Below is a small trained network, with its code and all its weights. Each question gives an input and a target symbol and asks what happens when units are switched off, that is, made to give their printed mean instead of their output.

import numpy as np


def w(rows, s, z=0):
    codes = np.array(rows[::2]) - 128.0
    scale = np.full(codes.shape[1], s)
    scale[-1] = z or s
    return codes * scale


def f(y):
    return y / 2 * (1 + np.tanh(0.7978845608 * (y + 0.044715 * y**3)))


def softmax(a):
    e = np.exp(a - a.max(-1, keepdims=True))
    return e / e.sum(-1, keepdims=True)


def log_softmax(a):
    a = a - a.max(-1, keepdims=True)
    return a - np.log(np.exp(a).sum(-1, keepdims=True))


def net(x, mask):
    ids = ['βγεζθλμξ'.index(c) for c in x.split()]
    T = len(ids)
    res = E[ids] + P[:T]
    q, k, v = (res @ M[0].T for M in (Q, K, V))
    z = softmax(np.where(np.tri(T) > 0, q @ k.T / 3**0.5, -1e9)) @ v
    res = res + np.where(mask[0], z, O[0][:, -1]) @ O[0][:, :-1]
    y = f(res @ A[0][:, :-1].T + A[0][:, -1])
    res = res + np.where(mask[1:9], y, B[0][:, -1]) @ B[0][:, :-1]
    return log_softmax(res[-1] @ U[:, :-1].T + U[:, -1])


Q, K, V, O, A, B = {}, {}, {}, {}, {}, {}
E = w([
[50,209,154,241,47,7],'β',
[67,22,67,36,58,250],'γ',
[92,121,117,86,119,173],'ε',
[153,182,154,132,76,77],'ζ',
[127,194,176,173,27,112],'θ',
[100,49,93,118,70,132],'λ',
[211,192,201,56,139,217],'μ',
[111,185,108,133,214,113],'ξ',
],0.016)
P = w([
[61,145,94,8,146,124],'0',
[102,149,95,156,67,173],'1',
[85,102,197,107,172,90],'2',
[217,174,103,92,65,68],'3',
[118,137,107,193,91,193],'4',
[117,50,207,124,169,94],'5',
[219,91,84,86,95,82],'6',
[108,153,114,194,52,188],'7',
[123,40,221,124,168,104],'8',
],0.015)
Q[0] = w([
[164,86,193,75,166,48],'H0',
[252,149,25,31,116,18],'H0',
[120,104,162,33,48,61],'H0',
],0.011)
K[0] = w([
[242,78,210,175,124,157],'H0',
[186,89,68,247,183,125],'H0',
[216,68,195,174,193,198],'H0',
],0.011)
V[0] = w([
[157,212,201,145,169,167],'H0',
[147,140,193,86,58,245],'H0',
[56,123,216,165,29,84],'H0',
],0.011)
O[0] = w([
[211,166,211,127,138,220,2],'H0',
[99,202,134,131,154,253,252],'H0',
[73,172,156,63,73,108,243],'H0',
],0.015,0.006)
A[0] = w([
[134,147,121,35,213,106,121],'N0',
[158,167,83,175,81,134,212],'N1',
[117,137,253,177,166,70,88],'N2',
[156,128,56,151,119,94,3],'N3',
[181,147,42,151,78,183,150],'N4',
[191,126,84,105,69,166,10],'N5',
[205,119,118,165,214,134,228],'N6',
[165,170,41,152,73,91,202],'N7',
],0.011,0.0037)
B[0] = w([
[130,109,176,88,182,72,148],'N0',
[148,123,105,39,159,125,183],'N1',
[182,119,4,209,207,135,164],'N2',
[181,183,44,81,122,57,193],'N3',
[111,166,160,178,199,25,192],'N4',
[108,164,137,74,130,102,155],'N5',
[117,116,130,103,52,115,183],'N6',
[111,49,165,102,171,213,251],'N7',
],0.011,0.015)
U = w([
[87,70,218,173,49,97,168],'β',
[65,161,105,192,157,126,6],'γ',
[127,41,197,158,219,219,237],'ε',
[113,83,204,112,158,158,141],'ζ',
[142,220,71,104,2,180,132],'θ',
[134,75,73,43,130,249,82],'λ',
[120,171,186,103,215,78,2],'μ',
[225,133,138,115,113,89,246],'ξ',
],0.007,0.0063)

Each question gives the input, a string of symbols that net reads in full, and the target symbol t.
The units are the heads (3 rows each of Q, K, V and O) and the neurons (one row each of A and B). Each row of codes is followed by its name. A weight is (code - 128) times the scale printed after its matrix; where a second scale follows, it is the last column's (O, A, B and U).
mask holds one flag per unit, heads first, then neurons. A switched-off unit (its flag False) gives its mean, the last column of its rows in O or B, instead of its output. The means were averaged over made-up inputs and are rounded, as every weight is.
A unit's drop is (log p(t) with every unit on - log p(t) with that unit switched off) / (log p(t) with every unit on - log p(t) with every unit switched off).
The circuit of an input: a set's keep is (log p(t) with only the set's units on - log p(t) with every unit switched off) / (log p(t) with every unit on - log p(t) with every unit switched off). Starting from all 9 units, units are removed one at a time, each time the one whose removal leaves the highest keep (on an exact tie, the one counted first), for as long as the keep stays at least 0.8.
circuit, biggest first: the units of the circuit, biggest drop first
unit that matters most: the unit with the biggest drop
top k neurons: the k neurons with the biggest drops, biggest first
drop when u is switched off: that unit's drop, to one decimal
input ε μ γ β, target μ: unit that matters most	N4
input ξ μ θ θ, target μ: circuit, biggest first	(N4; H0)
input λ γ λ λ μ μ λ, target μ: circuit, biggest first	(N4; H0; N5)
input μ θ μ γ λ, target μ: circuit, biggest first	(N4; H0; N7)
input μ μ β λ λ β ε ε, target μ: circuit, biggest first	(N4; H0; N7)
input θ β λ λ λ θ β, target λ: top 3 neurons	(N7; N4; N1)
input λ μ β ε β γ, target ε: circuit, biggest first	(H0; N4)
input μ β λ ζ ζ θ λ γ, target μ: circuit, biggest first	(N4; H0; N5)
input λ ε λ λ ξ β ε, target ξ: circuit, biggest first	(H0; N7)
input μ θ ξ θ ζ, target μ: circuit, biggest first	(N4; H0; N7)
input ε β γ θ λ λ θ λ, target ε: top 3 neurons	(N4; N3; N6)
input λ λ λ λ λ γ λ ξ, target λ: top 2 neurons	(N7; N4)
input θ μ λ λ λ λ ζ, target λ: circuit, biggest first	(N7; H0)
input ξ θ θ θ λ λ θ β, target ξ: circuit, biggest first	(H0)
input ξ μ λ λ λ, target ξ: circuit, biggest first	(H0; N3)
input λ λ λ λ λ λ λ θ, target λ: circuit, biggest first	(N7; H0; N1)
input λ ε γ ε, target μ: circuit, biggest first	(N4; H0; N6)
input λ β γ λ λ μ λ β θ, target ε: top 3 neurons	(N3; N2; N4)
input λ θ θ ε β, target λ: top 4 neurons	(N7; N4; N1; N3)
input θ β λ ξ μ, target θ: unit that matters most	N7
input ξ γ λ λ λ λ β ζ ζ, target ξ: top 3 neurons	(N7; N2; N4)
input θ λ λ θ μ ζ, target ε: top 3 neurons	(N3; N4; N2)
input ε ε β λ γ ξ μ, target ξ: top 2 neurons	(N7; N6)
input λ θ θ λ λ λ θ, target λ: drop when H0 is switched off	0.4
input γ γ θ, target θ: drop when N7 is switched off	0.4
input λ θ μ μ λ λ λ ξ β, target ε: drop when H0 is switched off	1.1
